Known rows, with every way that one mark hangs from another:
zose(ladud(mabup(bitod dazarik) zufulen(pevip))): [  73   35  -96 -132 -119   33  -15  103  -46  147   95  -42  117   10
 -183  122  123  -18 -183   64   82   24  -19   85   83  -16 -178  -64
    6  -54  -37  -63 -123   43  -93   -9  -11   95  157   35   12  -52
   35  146 -187   49   26  162  -14 -112 -135  -68  155  -40   16  -46
  -70  162   52 -157  -36    3   61]
tiraf(bitod zuto(pevip(dazarik) rakof)): [ 189    4  -45   43  -56   15  -58   -3  -49  -38   32  -30   27   44
  247   79   59  103 -115 -251   21  -20  -50  125  101   74   -8 -175
  -30   75  -26  109 -146    5  -40  -76  -83   52   -2    2   -1   24
  -52   81 -232   39  -30 -139   83  -12  -66  -54   53  -39  -78  -99
  -39   81   -5   36   69  -21   87]
dofo(rakof sibis(zuto(pevip))): [  84   36  -15  -77 -160   53   49   81    4 -148  -58  -19   85  -83
  100   65  135  -10   30  -50  -35  -62  -82   98  107  -12 -203  -77
  -21   28  174   98 -141   36   17  -52  -54   11   52    4  -46   75
   17  -79  -42  189  104  129  128   16  -14  -19  -18 -108   79   24
  -35   55   58  -69   61    5   82]
mabup(bitod dazarik(pevip(dono tiraf zose zuto))): [-157   54   65  254  132  108   71  -77  -52   37  213  -26  -40 -125
  547   34 -135   -4  -44  -86  -34  -66  -31  118    4   15 -190  -64
  -86   46   96   -6  -69  106  -11 -104   64   62   22    2  -13    5
   15  198  160   43  162 -105  -29  125  105    3   23  -60 -161  -52
   -7  121 -113  -89   52   42   63]
sibis(puti zose(pevip(tiraf(bitod))) zuto): [   9    6  -10   -3  129  -19   59 -200  -34   73   53   19  -64  -55
  106   60  203   46   98 -211 -103  -23  -15   88   75  -20   64 -121
   84   18  -75 -139   -1   68   32  -69   29  -23    4    3  -75  -32
  -32  -22   65  -50  -66   26  103   17   82   -9  122   -1  -87   59
   32  128    2 -114   14   22   70]
sibis(zuto(pevip(dazarik tiraf(bitod) zose) rakof)): [  86  -16   19   51  -29   52   16  -72  -84 -127   44  -34  -68  -50
  636   47    5  109  -65 -383   -3   -6  -51  192   46  162  -41 -111
  -36   86  -46   25  -66  130   20  -71   -9  -32  -39   12  -28   18
 -100   84   13   -3  127 -180   59   19   -1   52   82  -36 -138  -61
  -72   62  -19   18  101   16   48]
nived(bitod(mabup(dazarik(zuto(rakof))))): [ 114   62  -45  116 -140   34  -50  107  -68   -1   23  -12   23   -6
   63  108   99   85 -250  111   75   13  -39  119  135  -13  -20  -58
    3   11   16  -15 -116  101 -102  -66  -38   61   16   25  -45   -7
   -5   48 -154  108  -34  109   34   58  -45  -26  -25  -75   57 -209
  -71   62 -105   -6   69  -13   83]
zufulen(nived(bitod(mabup))): [  96   12  -13   48  -72  -19   10   44   18  103   40  -24   58  -45
 -213  103   33   30  -23  169   51   45  -30  106  161  -44  -93 -174
   69   -4   90   27  -46   38 -120  -72  -76   88  -18   44  -22    7
  114  -54   36  106  -74  164   32  114  -52  -75  -82  -42  104  -77
  142   19 -117    1  118  -67  125]
rakof(bitod(mabup(dazarik(pevip)))): [  30   19  -12  -30  -19   16   63   28   -5  197   90   -3   33  -41
    1  104  136  -58 -162   99   16  -13    3  100  148 -178 -177  -69
   32  -16  -82    7 -117   71 -115  -72   14  111   85   13  -19   -4
   53   -2 -146  157   14   74   48  114  -73  -80   48  -76   60 -159
    2   34    5  -39   88   26   69]
zufulen(nived(bitod) pevip(zuto)): [  55   22    8  131  -32    9   -5  103   52  -39   41  -38   53  -37
  -25   79   79   78  -68  116   56  -31  -44   74  107  193  -87 -205
   10   52  254   63  -84   59  -53  -83  -43  106  -20   14  -31    8
  113  -22  154   34  -46  119   46   44  -94  -75 -104  -38   40  -82
  148   49 -115  -11   53  -32   97]
dono(pevip(puti) tiraf(bitod)): [  41   39   24   12  138  -29  113 -201   -2   87   26  -92   45   28
  -39   71   66  -54   44  -67  -92  -71   32  142   23  -33   75 -307
  -71   17   72  -30 -105   44  -45  -97 -114   49  -10   39   16   -8
   73   90   22   87 -123 -129  171  139  -56 -137  137  -35  -39    9
   14   87 -160  -20   40    5   85]
sibis(zose(pevip(dazarik tiraf)) zuto(rakof)): [  23   -2  -51   43  -99   80   61 -105  -75 -148  -11   31  -65  -52
  396   28   30   89  -27 -206   -4  -12  -46  177   43   49   66  -69
    2   35   26  -30  -45  146   84  -64   46   34   10    7  -98   -1
  -45   -9  104  -79  109  -21   81  -57  -55   41   57    3 -102  -86
   30   64  -64  -38   -8   51   38]
bitod(mabup(dazarik dono)): [  25   30  -30  -98  -23  106  137   63  -29   78   37    0  113  -52
  -97   98  -50 -100   27   78  -20    7  -52  132   83 -263  -51  -48
   18  -48  -64   13 -116   29 -112  -94  -49   77   67   29  -23   -9
   46   44  -86  153   55  197   38   84  -19  -41   47  -73   90  -60
    2   93  110  -31    5  -21   76]
mabup(bitod dazarik dono): [  38   53  -11  -18  -32  104  103   51   -4   76   20  -25  162  -42
 -110   94  -48  -94   51   -3   -7   32  -57  125   74 -169 -100  -65
   25  -36  -12   -7 -124  -48 -130 -120  -32   60   69   12  -40   -4
   60  149  -98  118   69  118   15   62 -119   12  132  -56    1  -82
  -15  115  136  -79  -41   -8   75]
dofo(rakof sibis zufulen(pevip(dono zuto))): [  76   67  -11  149 -135   80   60    4   48 -120   63   45  107 -140
  382   39 -102   20  162   69  -22  -83  -75   61   36   56 -441  -92
  -89   57  348   71 -129   91   44    4 -183  120   39   26  -33   85
  108   18  129  165  199   52   59   72   69  -27 -161 -120   12  140
  -25  174  -85 -114   64    7   60]
bitod(mabup(dazarik(zuto(pevip)) dono(tiraf))): [ -13   28   -8  -92  -13   97   94   47  -59   -2   44  -39   23   56
 -112   77  144  -65 -141   93  -66  -16  -48  187    6  -72  141  -29
    7  -30   83  -61 -166  104  -74 -137   53   65   52   13   -4  -22
  -21   11 -123  105   28   58  112   71   56  -52   95  -71   54  -90
  -48   46   88  -45   21   38   50]
tiraf(dazarik(mabup pevip(dono puti zose))): [ -32  -13   16   82  184   55    7   86 -130   71  204   31  -87  -82
  468   63 -179  -76  -37 -127  -38  -93   -7   90   23 -263  216 -132
 -123  -23  -24   33  -82   92  -83 -107  -24   16   20   -6   59   -1
  106  141  122  132   91 -155   36   38  152  -69   52  -34   47    6
  -48   48 -175  -48   98   12  133]
puti(ladud(bitod mabup(dono(pevip)) zose zufulen)): [-155   45  -61 -154  -46  -11   46   26  -95  103  112  -20   25   14
 -126  135  154  -72   11  124   41  -77  137   89   62   -9  186   -5
  -44  -71 -195  -13 -110    4  -57  -41  -67  -18  135   61    7  -18
   80   86 -233   37  103   12   26 -180 -107 -107  168 -114   28    5
  -50  175  -60 -182    2  -16   88]
mabup(bitod dazarik dono(pevip(puti) tiraf)): [   6   71   34  -60  117   92  151 -100  -15   93   52  -64  157  -11
   50   68  -41 -142   64    3 -123  -43  -20  184  -13  -58  -18 -167
  -80   -3   92  -78 -143    4  -80 -117  -51   64   36    5   11  -23
  100  162   38   33   45  -72  117  100  -95  -52  262  -43  -52  -19
   11  124    2  -68 -118   38   47]
zuto(pevip(dazarik(mabup) dono tiraf) rakof(bitod)): [ 101  -25   36   61  -31   81  -40 -108 -110  -37  137    7 -175  -61
  702   37  -43   -9  -86 -129   72   61  -43  164   35   70  125   25
  -94   79  -78   53  -66  139  -43 -135  -17   56    2    2  -10   30
  -10   68  -37   84  194 -190   28   57  -58   56  -18  -58  -91  -69
  -15   45 -188   -9   83   -3   43]
dono(tiraf(dazarik(pevip(puti zose)) mabup zuto)): [ -18    5   -4  209  226  -42   -5   61  -37   98   78  -23  -42   18
  375   45 -107    9  -68 -164 -135 -165   26  115   75 -124  126 -256
  -60  -43  -12  -45 -139   19   -3  -81  -28   30   16  -13   67   15
   60  173  -32  -30 -111 -111  176   62  189 -203  110  -53   -5   36
   -9   22 -107   17   35   41  114]
zufulen(nived pevip(dazarik(mabup) tiraf zuto(rakof))): [  46  -46  -42  192 -129   56  -50   26  -56 -165   70  -17  -70  -35
  456   27    4  153 -165 -101   69  -22  -84  167   38  202  142 -129
  -82   72  279  132  -90  226   -6  -79  -23  132  -22   11    6   -6
   31   19  241  -41  152   20   43   -2  -67  -19  -10  -54   31  -45
   92   70 -237   22   27  -17   59]
pevip(dazarik(mabup(dono)) tiraf(bitod) zose): [ -75  -38   65   97   27   70   57 -159  -70   57  130   14  -65  -83
  436   54 -130  -48   43 -230   -5   19  -63  197   31 -154  179 -110
   14    2  -55    9  -86   81 -112 -120  -69    4    8   27  -32  -35
   39  162    8   67   87  -84   11  126   51   55   81  -80  -75   84
  -92   84  -17  -29   62  -21   85]
mabup(bitod dazarik(pevip(puti)) dono): [   2   52    0  -83   34   79   64  -15  -58  157  127  -28  175  -81
   85   99 -124  -90  -23  -65  -34  -43  -34  102   56 -215 -127  -63
  -32  -15   68   -8 -149   23 -146 -102  -13   66   51  -20    9  -18
   92  155   -4  100   83   20   71   62  -94  -31  202  -51   -7  -89
   -1  113   24  -89  -61   26   90]
sibis(zuto(pevip(puti) rakof)): [ 157   43  -65 -115  -30   63   -5   48 -115 -140   -4  -68   20  -20
  227   77  -24   65    6 -200    5  -55  -22   62   67   48   -6  -33
  -90   50    0   87  -84   96    1  -86  -15    0   -9  -18    3   52
  -69   12   22  113   55   39  137  -43  -77  -74   77  -26   57 -156
   31   46  -77   -3   29   -3   72]
pevip(dazarik dono(tiraf(bitod mabup)) puti zuto): [  43   55   19  152  267    0  -14 -229  -18   79  100  -81  -13   -6
  433   19 -252   14  174 -162  -63 -137   35  102  -12  -90   31 -221
 -111   46    8    8 -109   94    2  -91 -121   83  -29   -4   39   -5
   22  209   77  -14  -24   32  139  123  172 -123   38  -59 -145  191
   31  116  -59   38   51   -4   68]
dofo(bitod rakof sibis(zuto) zufulen): [  51   59  -62   11 -292   27   -5   14   68 -104   -9   38  186  -86
  135   55   52   61  161  -30  -48  -21  -68   89  142   51 -567 -126
   64    1  197   45 -145   28   -1   56 -199   38   66   26  -36   87
   87   25  -45  154  175  124   92  119   18    6   -8 -144  104  131
  -66  141   24 -105  120  -21   62]
dazarik(mabup pevip zuto): [-135  -14  -44   99  -86   28  -33   79 -112    2  102  -28 -103   41
 -148  101  230   40 -227   28   55  -60    6   55   91 -194  374  -67
   24  -60  165   51 -158  124 -116 -130   49   44   74   14  -18  -13
   27   35  -80  175  -27   55   62   26   -9  -92    7  -74  104 -141
  -53   10 -174  -82  110   18  130]
sibis(puti zose zuto(rakof(bitod))): [ 185   30  -67  -43   -4   24   44  -44  -44  -38  -44   43  -86  -53
   94   78  146   50  131 -199  -27   16   55   63  141   22   22   27
   36   18 -271  -66  -17   58   25  -94   12  -22   14  -11  -71   38
  -70  -17  -19   55   29  112   82  -66  -21   -2  107  -34   -9 -103
  -16   33   19  -34  -16    0   33]
nived(bitod(mabup(dazarik(pevip)))): [  22   22   12  -43  -40   23   36   89  -15  144  115   -5   79  -66
  -37  127  100  -12 -248  142    5   -2  -29  100  147 -139 -175 -123
   45  -37   13  -44 -120   74 -155  -54  -17   71   49   33  -31  -21
   80    4 -114  120    9   72   32  129  -51  -65    1  -73    9 -128
   34   65  -28  -46   77   14  102]
dofo(mabup(dono(pevip)) sibis): [  -4   13   52   10  -71  127  105   15  -31    5   13   16  159 -107
  223   98   25 -134  213  108  -79  -68  -68  140   79 -234  -80  -95
  -39  -39  212   34 -138  -10  -28  -76  -92   21   81   23  -26   23
  169   32  -12  171   -2  103  132  134  -10  -89   50 -120   37  149
  -19   63  -14  -40  -17   12  101]
nived(bitod(mabup(dazarik(zuto) dono(pevip)))): [ -84   60   40    1   11  105   50   65  -42   78   95   -3   63    1
   65  116  182  -70 -138  225   -7  -26  -31  145   85  -78  115  -99
   31    3   85  -56 -173   25 -117  -93  -39   39   53   21  -37  -41
  102   55 -140   65  -27   37   35   83  -13  -15   44  -76   11 -101
  -45   92  -22  -41  -20   12   74]
zose(ladud pevip(dazarik(mabup))): [ -26  -27  -58  -55  -97   76  -22  -65 -113   73   78   12  -52  -23
   54   63   42  -90  -74   16   84   -8 -105  134   50 -285  114 -152
   15   -8   61   86 -148   97  -57  -75   -9  112  108    8  -57  -51
   58   57  -24  128  -49   34   70  -53  -79  -90   47  -14   52    5
  -30   37  -36 -117   40   20   98]
dofo(rakof(bitod) sibis(puti zuto)): [ 107   50  -21  -71  -86   -8   53  -23   20   23  -41   18   24 -133
  162   62  162  -20  178  -88  -28  -55    0   55  167 -109 -205  -45
   28   38    7   21  -84    5    7  -44  -76   12   40  -14  -47   73
   25  -53   -3  176   25  220  119   50   16    0   24 -121   97  102
  -48   87   49  -82   32  -23   65]
ladud(mabup(dazarik dono)): [ -37   41  -63  -87  -52   95  104   92  -41   -7   -3  -27  132  -35
 -146  107  -65  -92   27   13    0   -8  -10  113   62 -230   25   -7
   -9  -77  -97    4 -111    4 -104 -101  -67   30  108   22  -16  -16
   54  116 -130  162  104  214   44  -35  -60  -45   84  -85  116  -28
  -25  108   97  -21  -18  -38   66]
rakof(bitod(mabup(dono(pevip(zose))))): [ -23   45   56   40   71   96  144 -121  -18  146   87   20  -51  -67
  273   86   -4 -153  172  113  -33  -18    3  148   90  -86  -10  -48
  -11   12 -132   12  -60   -9  -62 -106  -26   41   58   12  -43    8
  135   35  -28  138   -5  -68   38  110  -43  -59   32  -67   13  -53
  -24    6  -64  -23   18    6   56]
dofo(mabup sibis(zose)): [  90    6   27   86 -117   67   63   24  -15  -51  -42   55  133 -125
  -45   82    0  -56  152  -20  -42  -38  -67  107  108 -218 -222  -71
   -4  -61   23    5  -77   42    2  -57  -47   29   76   41  -71   37
   87   -9  -26  163   18  252   97  126   48  -82   27  -93   20  101
  -13    9   15  -30   50    8  100]
sibis(puti(ladud(bitod mabup)) zose zuto(pevip)): [  38   39  -54 -335   59    3  -18   27 -103  -64   79  -19   14  -40
 -247   97  236   28   39  -93  -35  -75   71   56   98   54   87   61
   22  -17 -363   -4  -65   52   -2  -36   33 -119  105  -17  -16   -8
  -32  -20 -126   51  164  207   55 -226   18 -108  230  -81  -65   17
  -25  100  136 -129   35    7   41]
dofo(bitod mabup(dono) rakof): [  12   57  -45   55 -243   64  -12  -50   27  -61   37   11  131 -110
  145   79  -86  -51  240  147  -59    3  -90   72  114  -89 -198  -53
   32  -39   -5  141 -127   17  -81  -43 -173   73   53    1  -25   57
  154   30  -57  159  118  158   68  166  -72  -32  -10 -162   88  117
  -84   51  -93  -71   57  -34   89]
puti(ladud(mabup(bitod dono(tiraf(zuto))) zose)): [ -95   79  -66   64   76   10   49  -18  -52   50   74  -27   64    9
 -201   67   54  -78   86  108  -88  -23   81   79   75  -15    8   64
   10  -15 -119  -14 -116  -25  -79  -67   89   27  110   24   -7  -32
   55  190 -273   -5  -25   96   64 -134  -23 -112  152 -143  -43   -7
  -73   97   60 -145  -26  -30   83]
tiraf(bitod(mabup(dono))): [  82   34  -21  -37   20   25   74 -111   -1  165   63  -21   64  -23
  -92  107  -25  -56  122   55  -28   29  -22  109  112 -214   20  -89
   67  -20  -50   20  -76  -10 -141  -90  -81   52   30   28  -21  -20
   84   51 -136  158  -85  104   62  107  -13  -60   11  -81   10   -1
  -31   89   42  -33   65  -44  105]
tiraf(bitod dazarik(pevip(puti)) mabup zuto): [  61   14  -33  166  227  -92 -125   57  -12  215   99  -34   63   45
  293   88    5   41  -94 -154  -73 -138   13   46  152 -185   79 -287
    4   -2  -27   27 -174  -54  -82  -53 -106   41   23  -23   77   -7
   89  182 -233  -17 -186  -59  157   41  120 -183  111  -59  -17   36
  -25  102  -54   12   56   -2  142]
ladud(bitod mabup(dazarik) zose(pevip(tiraf))): [-163   22  -58   62  -67  -82    2  -23  -38   49   43  -31   14  -18
   82   87  101  -28 -156  -31   65  -57    0  104   26   17   73  -43
  -41  -28 -115  -60   -8   34  -32  -23  -15   67  124   54  -43  -33
   62   71  -78   19  107   69   44  -84 -113 -102   93  -72   59  -80
   16  154 -128 -104   61   -5   88]
sibis(zose(ladud(bitod(mabup) zufulen))): [  62   11  -75 -191 -131  -28   -7 -127  -42  182  101    5  -36   16
 -302  110   75    1  -35   39   96   28   22  114  110  -99   41 -108
   83  -65 -204  -38  -66   36  -33  -30  -78   62   92   57  -31   -8
   -1    0 -142  106  -47  157   23  -38   14 -121   68  -35  -42  -56
  -42   92  -24 -137   65    0   87]
sibis(zuto(rakof(bitod(mabup)))): [ 163   54  -87  -10  -66   23    1  -14  -27   24   -8  -31  -49   -3
  176   80   95   65   52   36   31   24   29   69  178    2  -30   32
   34   39 -110   57  -39   58  -37  -61    8   49   33   -5  -37   33
  -24  -17 -110  133  -34  154   67   12  -82  -59  -16  -85   50 -178
  -20   19  -22    3   84  -15   54]
puti(ladud(zose zufulen(dofo(mabup(dono))))): [ -64   -6  -44   53 -144   76   80  100 -115  143   60   27   53 -101
 -164  117   42  -35  135  103   -4  -34    3   59   94 -264 -125   44
   30  -70  -72   56 -144  130  -63  -62   -1   50   79   52  -27   24
   22   42 -104   17   -1  256  -12    9  -46  -58   71 -123  121  110
    2   71  -21 -106   22  -31   97]
dazarik(mabup pevip(dono) zuto): [-132  -15  -26  110   12   57  -18   43 -131   14  178   -8 -144   17
   44   85  130   12 -133   63   35  -58   23   48   54 -222  436  -29
  -21  -35  170   39 -134  130  -98 -140   33   44   59   10    2  -11
   34   70  -15  171   18   -4   33   13   70  -66  -59  -70   50 -107
  -62   29 -192  -88  125    9  136]

Rows:
[-132    4   33  224   20  -30   19 -152  -80  131  173  -29 -120  -35
  229   76  121   72 -174  -60    6  -49    3  133   86  -78   91 -116
   43   10   85  -28  -76  148  -74  -72   46   32    4   36  -13  -25
   23   72  -18   86  -79  -86   48  157  109  -62  -11  -75  -50  -83
  -98   39 -228  -53  182   15  114]
dazarik(pevip(tiraf(bitod(mabup)) zose) zuto)
[ 110   13   23   69  223  -26   31 -201  -26  129   78  -58   11  -17
  307   39 -228  -30  148 -170  -64  -82   34  133    7 -184   83 -238
  -84    9  -52  -48  -99   76  -43  -88 -149   63  -25   20   39   -8
   47  195   37    0  -12   -7  138  123   98 -100   64  -42 -118  159
   10   91  -52   30   65  -14   91]
pevip(dazarik dono(tiraf(bitod mabup)) puti)
[ -57   31  -41   11  -39  -60   33   -2  -65   79   45   -2   10  -40
 -157   82  132  -64  -28   98   64  -83   18   76   79  -71   10 -102
  -26   -1 -111   69  -82   30  -27  -44    7   57   94   37  -72   -5
   67   20  -89   86  -16   25   71 -103 -169 -145   53  -64   34 -114
   -6   81  -63 -190  106   12  121]
puti(ladud(bitod zose(pevip)))
[  41   -8  -14   55 -147   79   47   88  -26    3  -39  -24  121 -100
  -16   81  100   56  157  -17  -40  -73  -88   80  142 -242 -177  -43
   53  -14  224   85 -113   73  -11  -25  -14   14   77    7  -35   44
   65    0   61  110  -59  413   61   98    9  -89    4 -130   97  146
   28   25   45   46   67  -27   95]
zufulen(dofo(mabup sibis(zuto)))
[ 205   31  -24   36 -122   28    5   -7  -37  -25  -33  -29  -45  -15
  153   89   63   -5  -51  -52   66   37  -22  109  114   80 -103  -31
  -41   34 -108   66  -77   35  -42 -130  -25   53   24    3  -45   62
   -2   -1 -150  189   12  -80  101   26 -193  -49   -3  -41   34 -198
    3   -4 -108  -10   70   -2   56]
zuto(pevip rakof(bitod))
[  50   17  -32  255  109  -85  -42   55   27   76  -58  -65  -28  130
  -46   68  181   34 -114  -33  -51  -54   26  150   86 -110  289 -294
   55  -62   28  -92 -158    0  -57 -114  -62   29   21   28   17  -19
   46  162 -225   18 -190    0  155   71  106 -111   75  -62  -10   49
 -101   56  -12   -4  108   13  103]
dono(tiraf(bitod dazarik(zuto) mabup))
[ 123  -43  -93 -188 -162  -74  -38    9   -9  212  131  -33   19   33
 -233  109  147   61 -111  143  125   14  -11  123  121   41   64 -198
   59  -13  116   27  -77   74  -57   -2 -107  138   59   47   43  -20
   68  -51   39   54  -72  147   32  -71  -81 -156   22  -30   85  -72
   42   92  -83 -118   92  -27  114]
zose(ladud(bitod(mabup) zufulen(nived pevip)))
[  58   49  -64  104 -254    5   28 -113   49   72   33  -10   39  -82
 -206   75   22   49   37  146  -10    4 -105  106  143  -47 -297 -116
   61   -3  -13  150 -100   84  -99    4 -121  119   56   27  -27   53
  169  -23   16   98   41  216  -13  168 -133  -63  -60 -119  126   60
   23   43 -220   20  106  -81   79]
zufulen(dofo(bitod(mabup) rakof))
[  18   28   35  -80  207   84  123  -59  -96  -91  104  -59  -72  -44
  329   26 -134  -43  164 -186 -109  -89   15  104  -37   24   72  -71
 -124   44   -6  -23  -41  115   45 -118   27  -20  -26   -6   22   39
  -60   63  206   88   83  -65  112   40  140  -72   44  -20  -38  -25
   17   20  -29  -26   78   21   68]
sibis(zuto(pevip(dono(tiraf) puti zose)))
[ -73   53    2  208  118   39   72  -73   23  -42  -30  -92  -56   57
   59   57   86   -9   50   89  -91 -126   25  113   37   38  110 -225
  -63  -39   94   -8 -133   51   38 -119  -46   61   47   28  -22   19
   60   84    6   34  -63   32  164  101   26 -194   25  -68  -35   61
   88   54 -135    0   -7   36   54]
dono(pevip(zuto) tiraf(mabup))
[  60  -48  -76  110 -219   39   25  190  -23  142   -2  -28  129  -28
 -266  111   79   99   -8   27   20  -22  -77  106  116 -185 -153 -167
   36  -69  164   61 -124  134  -51  -65 -118  127   40   38   24   33
    0  -27   75   19   -2  312  -24  106  -25  -67   75  -51  250   64
  133   59  -43   35   61  -42   92]
ladud(zufulen(dofo(mabup(dazarik)) nived))
[-143  -16   -2   85    6   30   78   57  -41   32  105  -28   28  -26
  117   66  114   34 -235  -94  -22  -56  -23  106  100 -106   -5 -159
   15   -1  100   15 -160   55  -35  -87    3   74   44   26    2   12
  -34   89  -94   43   -3    2   70   97   12  -73   29  -73   -7 -141
   24  112  -72  -40   47    9   93]
mabup(dazarik(pevip(tiraf(zuto))))
[ -53   30  -83 -134  -81   82   60  -61  -80   32   31  -31   44  -45
 -162   99  -77 -134  109   73   50   34  -10  112   69 -279   61   -7
   41  -52  -71   41 -120    6  -80  -87  -51   31  116   24  -20  -25
   81  134 -119  209  -36  186   83 -113  -57  -97   30  -78   65    8
  -76   62   12  -75   -6  -48   83]
zose(ladud(mabup(dono)))
[ -15    7   -9  126 -202   85  -80  132  -53  -15   55  -26  104   -5
  -80   92  216   61 -134   30   -4  -53 -145  108   81   -7 -210  -76
   32   -6   57   99 -190  121  -69  -46  -10   68   93   -6    2   20
   57   56  -93   40   39  203    7  147  -57  -69   95  -95  120   15
  -26   13  -73   42  105  -11   62]
zufulen(dofo(bitod mabup(dazarik(zuto(pevip)))))
[  85   62  -45  123 -111   63   -5  -53  -27  -65  -18  -33  -45  -28
  336   49  -56   60    8 -122  114  -31   11  109   95   32 -108  -76
  -50   66  -48  134 -101   67   -1 -104  -37  106   15   -8  -51   48
  -12   80  -38  113   38   44   58   38 -120  -26  -17  -59  -29 -101
   12   51  -88   33   50   -7   30]
pevip(dazarik zuto(rakof(bitod)))
[  23   28  -24  -84  -11   58  170  -99   -6   61   22  -38   10   -8
 -194   75  -41  -77  105  118  -71   25    1  156   56 -176  111  -66
   38  -67   32  -43  -74   48  -88 -120  -15   70   30   40  -22   -1
   64   12  -15  145  -37  123  110  121   -3  -88    4  -81   25   -6
   27   48    1  -39   29  -13   79]
bitod(mabup(dono(tiraf)))
[ 106  -24  -19   -9 -186   32   46   50  -76  188   29   12   67 -125
 -119  121   83   73  133 -101   -9  -70  -50   63  130 -303 -216  -71
   23  -91  112  -37  -75   87  -31  -36  -83   31   56   35    5   56
   38  -25   60   95  -83  352   41  168   59  -86   62  -86  149  287
   90  121  -84  -21   29  -47  106]
ladud(zufulen(dofo(mabup sibis(puti))))
[  -2   64   56 -193  119  115  106 -142 -100  181  153    4   83 -111
  300   57  -62 -173  126  115    4  -77   29  160   79 -207 -135  -71
  -58   77 -146  117 -175   75  -72  -63  -37   69   47  -17    9  -15
  129   70  -59   62   51    9   77   61  -95  -56  162  -78  -45   21
   -7   74  -15  -55  -16    9   32]
rakof(bitod(mabup(dono(pevip(dazarik puti(ladud))))))
[  31   12  -43 -241  -40   22   85 -128   -8  155   67  -39   66    6
 -143   77   -1 -128  -18  139  -22   36  -34  220   48 -178   84 -115
   59  -32  -42  -45 -141   32  -86  -65  -82   82   91   26   -4  -47
   44   97  -89  150  -24  120  110   -5   -9 -126  127 -105  -31  -39
 -109   92  136  -94   11   15   61]
zose(ladud(bitod(mabup(dazarik dono(tiraf)))))
[  28  -12   90  159  134   54   42  -59  -23   93   57   -6   24  -72
  501   76 -101  -88    1 -172  -92  -20 -102  195   40  -33 -114 -111
  -23   -9 -152  -72 -119   43  -57 -122  -85  -17   26   13  -24  -11
    6  169 -123   25   81 -110   93  117   81  -12  117  -69  -60   49
  -67   77   89  -16   12   19   60]
zuto(pevip(tiraf(bitod mabup(dazarik dono)) zose))
[  85   43  -15  169   32  -21   38  -68   35   84  -33  -85   17   28
 -169   73    3   -7   62   36  -51   -6    4  109   91  -54    4 -147
   22  -78   -6  -74  -81   -9  -77 -110  -22   58   51   33  -32   15
   70  137  -88   56  -57  110  108  116  -66 -128   73  -60  -56   14
   46   39  -42  -52   24    8   88]
dono(tiraf(mabup(bitod)))
[ -58   42  -40  -18  -45  102   81   92  -70   42   46   -9   63    3
 -118   92   60  -48  -62   91   19  -27  -36  124   70 -248  120  -21
   33  -36   27    9 -153   59 -100 -107   -1   72   68   17  -22  -20
   12   61 -115  133    6  215   40   58   33  -32   41  -76  113 -110
  -63   79   62  -38   25  -10   80]
bitod(mabup(dazarik(zuto) dono))
[  74   24  -11   97  122  -21   97 -211    8  132   68  -39  -41   18
   24   52   11  -47  109   62  -90  -15   -6  133   17  -96  117 -211
  -19    3  127  -66  -42   38  -27 -117  -57   82    9   23  -33  -22
   58   55   27  104 -143 -143  124   86    6  -92  -39  -22  -57   22
    5   84  -70  -90  104   16  106]
zose(pevip(dono(tiraf(bitod))))
[  99   20  -39 -215  -87  -33   29   59  -47  163  153  -36   36   -7
 -231  110  158   63 -129  184   83  -51   45   83  136   17    2  -98
    8  -40  -80   48  -97   83  -80   -6  -51   63   81   41   13   -1
   40  -32 -125   76    8  162    5   -1 -123 -136   39  -89  -10  -76
    0  146  -30 -167  107    3   92]
puti(ladud(bitod(mabup) zufulen(pevip)))
